Here is a tiny trained network, its code and every weight. The questions are about switching its units off for an input and a target symbol, where a switched-off unit gives its printed mean instead of its output.

import numpy as np


def w(rows, s, z=0):
    codes = np.array(rows[::2]) - 128.0
    scale = np.full(codes.shape[1], s)
    scale[-1] = z or s
    return codes * scale


def norm(h):
    return h / np.sqrt((h * h).mean(-1, keepdims=True) + 1e-5)


def f(y):
    return y / 2 * (1 + np.tanh(0.7978845608 * (y + 0.044715 * y**3)))


def softmax(a):
    e = np.exp(a - a.max(-1, keepdims=True))
    return e / e.sum(-1, keepdims=True)


def log_softmax(a):
    a = a - a.max(-1, keepdims=True)
    return a - np.log(np.exp(a).sum(-1, keepdims=True))


def net(x, mask):
    ids = ['ΛΞΦΩαβεηστψ'.index(c) for c in x.split()]
    T = len(ids)
    res = E[ids] + P[:T]
    r = norm(res)
    for j in range(2):
        rows = slice(3 * j, 3 * j + 3)
        q, k, v = (r @ M[0][rows].T for M in (Q, K, V))
        z = softmax(np.where(np.tri(T) > 0, q @ k.T / 3**0.5, -1e9)) @ v
        o = O[0][rows]
        res = res + np.where(mask[j], z, o[:, -1]) @ o[:, :-1]
    y = f(norm(res) @ A[0][:, :-1].T + A[0][:, -1])
    res = res + np.where(mask[2:14], y, B[0][:, -1]) @ B[0][:, :-1]
    return log_softmax(norm(res)[-1] @ U[:, :-1].T + U[:, -1])


Q, K, V, O, A, B = {}, {}, {}, {}, {}, {}
E = w([
[79,184,92,124,60,112,136],'Λ',
[106,96,200,95,155,128,250],'Ξ',
[41,97,73,192,120,160,120],'Φ',
[210,120,127,140,112,70,126],'Ω',
[154,129,189,227,69,174,138],'α',
[176,75,171,49,170,211,154],'β',
[67,148,24,145,158,83,101],'ε',
[154,62,117,230,242,151,127],'η',
[108,70,39,96,146,117,95],'σ',
[113,198,180,167,231,82,214],'τ',
[94,87,82,109,248,75,154],'ψ',
],0.0024)
P = w([
[231,121,37,210,227,250,234],'0',
[136,122,95,146,91,98,147],'1',
[245,124,25,205,211,239,234],'2',
[122,93,123,146,77,68,125],'3',
[252,120,22,200,200,230,233],'4',
[113,94,147,135,87,65,104],'5',
[247,127,24,197,189,225,233],'6',
[99,105,163,124,94,76,86],'7',
[253,129,23,194,180,222,239],'8',
[84,113,180,111,106,79,65],'9',
[254,130,16,199,175,219,246],'10',
[71,122,206,100,119,74,37],'11',
],0.0027)
Q[0] = w([
[73,153,117,133,103,92,50],'h0',
[94,126,31,104,161,179,168],'h0',
[79,2,226,120,135,86,69],'h0',
[73,94,206,92,112,34,112],'h1',
[170,190,68,72,139,186,167],'h1',
[108,128,86,147,117,151,199],'h1',
],0.0087)
K[0] = w([
[131,92,234,127,163,122,127],'h0',
[229,172,107,161,89,130,193],'h0',
[71,146,191,103,110,66,51],'h0',
[96,121,188,153,150,108,2],'h1',
[164,149,58,156,137,167,211],'h1',
[201,86,58,133,81,127,125],'h1',
],0.0074)
V[0] = w([
[145,202,114,181,133,51,114],'h0',
[86,198,106,125,86,112,199],'h0',
[116,125,59,95,98,152,28],'h0',
[158,207,178,109,19,141,116],'h1',
[4,131,156,130,141,160,107],'h1',
[121,151,74,18,125,83,131],'h1',
],0.0036)
O[0] = w([
[135,223,85,70,100,182,79,153],'h0',
[182,167,147,132,208,139,97,91],'h0',
[78,245,100,164,148,120,251,73],'h0',
[111,42,47,142,216,173,157,55],'h1',
[241,109,59,143,79,119,168,1],'h1',
[163,103,199,252,160,212,146,58],'h1',
],0.0033,0.0034)
A[0] = w([
[164,87,134,163,34,249,153,3],'n0',
[100,86,204,173,109,99,211,119],'n1',
[133,99,115,70,164,85,131,153],'n2',
[94,86,65,169,68,185,137,62],'n3',
[141,79,71,114,169,179,164,93],'n4',
[88,175,113,123,115,144,151,116],'n5',
[11,100,192,133,116,161,99,96],'n6',
[254,144,140,98,86,148,64,13],'n7',
[60,200,211,173,82,115,187,87],'n8',
[182,64,150,178,103,126,89,108],'n9',
[129,136,107,198,101,79,54,92],'n10',
[181,138,133,205,148,120,187,89],'n11',
],0.0056,0.0066)
B[0] = w([
[22,140,37,132,94,241,138,91],'n0',
[160,233,17,132,102,101,123,124],'n1',
[99,110,56,128,170,198,145,249],'n2',
[130,175,166,69,254,148,107,84],'n3',
[80,160,201,112,41,83,70,205],'n4',
[167,130,168,146,163,133,61,86],'n5',
[55,223,176,107,204,165,28,193],'n6',
[186,181,53,12,147,141,42,122],'n7',
[121,33,108,130,105,237,106,105],'n8',
[161,157,99,215,144,143,127,176],'n9',
[141,149,149,68,174,204,167,209],'n10',
[83,92,113,63,141,157,59,186],'n11',
],0.0036,0.0017)
U = w([
[176,143,153,106,235,154,224,135],'Λ',
[160,36,153,235,147,115,82,152],'Ξ',
[162,147,107,119,93,100,255,253],'Φ',
[44,185,182,97,200,164,62,116],'Ω',
[55,22,40,69,179,108,156,51],'α',
[111,209,40,215,146,56,122,92],'β',
[164,65,205,75,79,228,178,130],'ε',
[74,110,159,85,1,50,100,98],'η',
[93,147,47,167,58,237,111,148],'σ',
[218,126,80,48,141,129,43,148],'τ',
[185,221,213,182,58,129,132,98],'ψ',
],0.0076,0.0022)

Each question gives the input, a string of symbols that net reads in full, and the target symbol t.
The units are the heads (3 rows each of Q, K, V and O) and the neurons (one row each of A and B). Each row of codes is followed by its name. A weight is (code - 128) times the scale printed after its matrix; where a second scale follows, it is the last column's (O, A, B and U).
mask holds one flag per unit, heads first, then neurons. A switched-off unit (its flag False) gives its mean, the last column of its rows in O or B, instead of its output. The means were averaged over made-up inputs and are rounded, as every weight is.
A unit's drop is (log p(t) with every unit on - log p(t) with that unit switched off) / (log p(t) with every unit on - log p(t) with every unit switched off).
The circuit of an input: a set's keep is (log p(t) with only the set's units on - log p(t) with every unit switched off) / (log p(t) with every unit on - log p(t) with every unit switched off). Starting from the 12 units with the biggest drops (on a tie, the unit counted first), units are removed one at a time, each time the one whose removal leaves the highest keep (on an exact tie, the one counted first), for as long as the keep stays at least 0.8.
circuit, biggest first: the units of the circuit, biggest drop first
unit that matters most: the unit with the biggest drop
k most important neurons: the k neurons with the biggest drops, biggest first
heads that matter: for each layer, one digit per head in row order, 1 if its drop is at least 0.15 and else 0, layers parted by /
input Λ Ξ ψ Ω, target Ξ: heads that matter => 11
input Λ Ω Ω τ Ω α Φ τ, target α: 2 most important neurons => [n2 n6]
input Ω η Ω Ω Ω Ω Ω, target τ: heads that matter => 00
input Ω Ω Φ Ω η Ω η Ω α σ ψ τ, target σ: circuit, biggest first => [n8 h1 h0 n1]
input Φ Ξ Ω η η η, target η: circuit, biggest first => [h1]
input α Ω Ω Ω Ω Ω Ω Ξ, target Ω: heads that matter => 00
input Ω η η ψ α Ω, target ψ: heads that matter => 01
input σ Ω Ω β α Ω Ω β Ω η, target β: heads that matter => 11
input β Ω β α ε Ω Ξ, target Φ: circuit, biggest first => [n1 n6 n4]
input η Λ Ω β Ω η σ η Ξ ε α η, target ε: 4 most important neurons => [n8 n10 n4 n6]
input α β Φ η, target β: circuit, biggest first => [n1 h0 n9]
input η σ Ω η β Λ Ω η, target Λ: circuit, biggest first => [h1 n10 h0 n6]
input Ω α α α α Ω σ α η β, target α: circuit, biggest first => [h1 n2 h0]
input Ξ Ω Ω ψ β, target ε: circuit, biggest first => [n4 n6]
input Ω Ξ η Ω, target Ξ: circuit, biggest first => [h1 n9 n4]
input Φ Ω α η α Ω Φ Ω Ω τ Ω η, target τ: 3 most important neurons => [n10 n4 n7]
input η Ξ Ω Ξ, target Ξ: circuit, biggest first => [h0 n9 h1]
input η Ω σ Ω ψ η, target Ω: 3 most important neurons => [n6 n10 n4]
input α Ω Ω Λ Ω Ω Ω Ξ, target Ω: circuit, biggest first => [n6]
input α τ η σ β α, target σ: unit that matters most => n8
input α ε α Ω ψ β Ω Φ, target β: circuit, biggest first => [h0 h1 n1 n3]
input Ω σ Φ Ω Ω α β τ Ω β Ω Φ, target β: 2 most important neurons => [n11 n1]
input η Ω η Ω Ω Ω, target Ω: circuit, biggest first => [h1 n6]
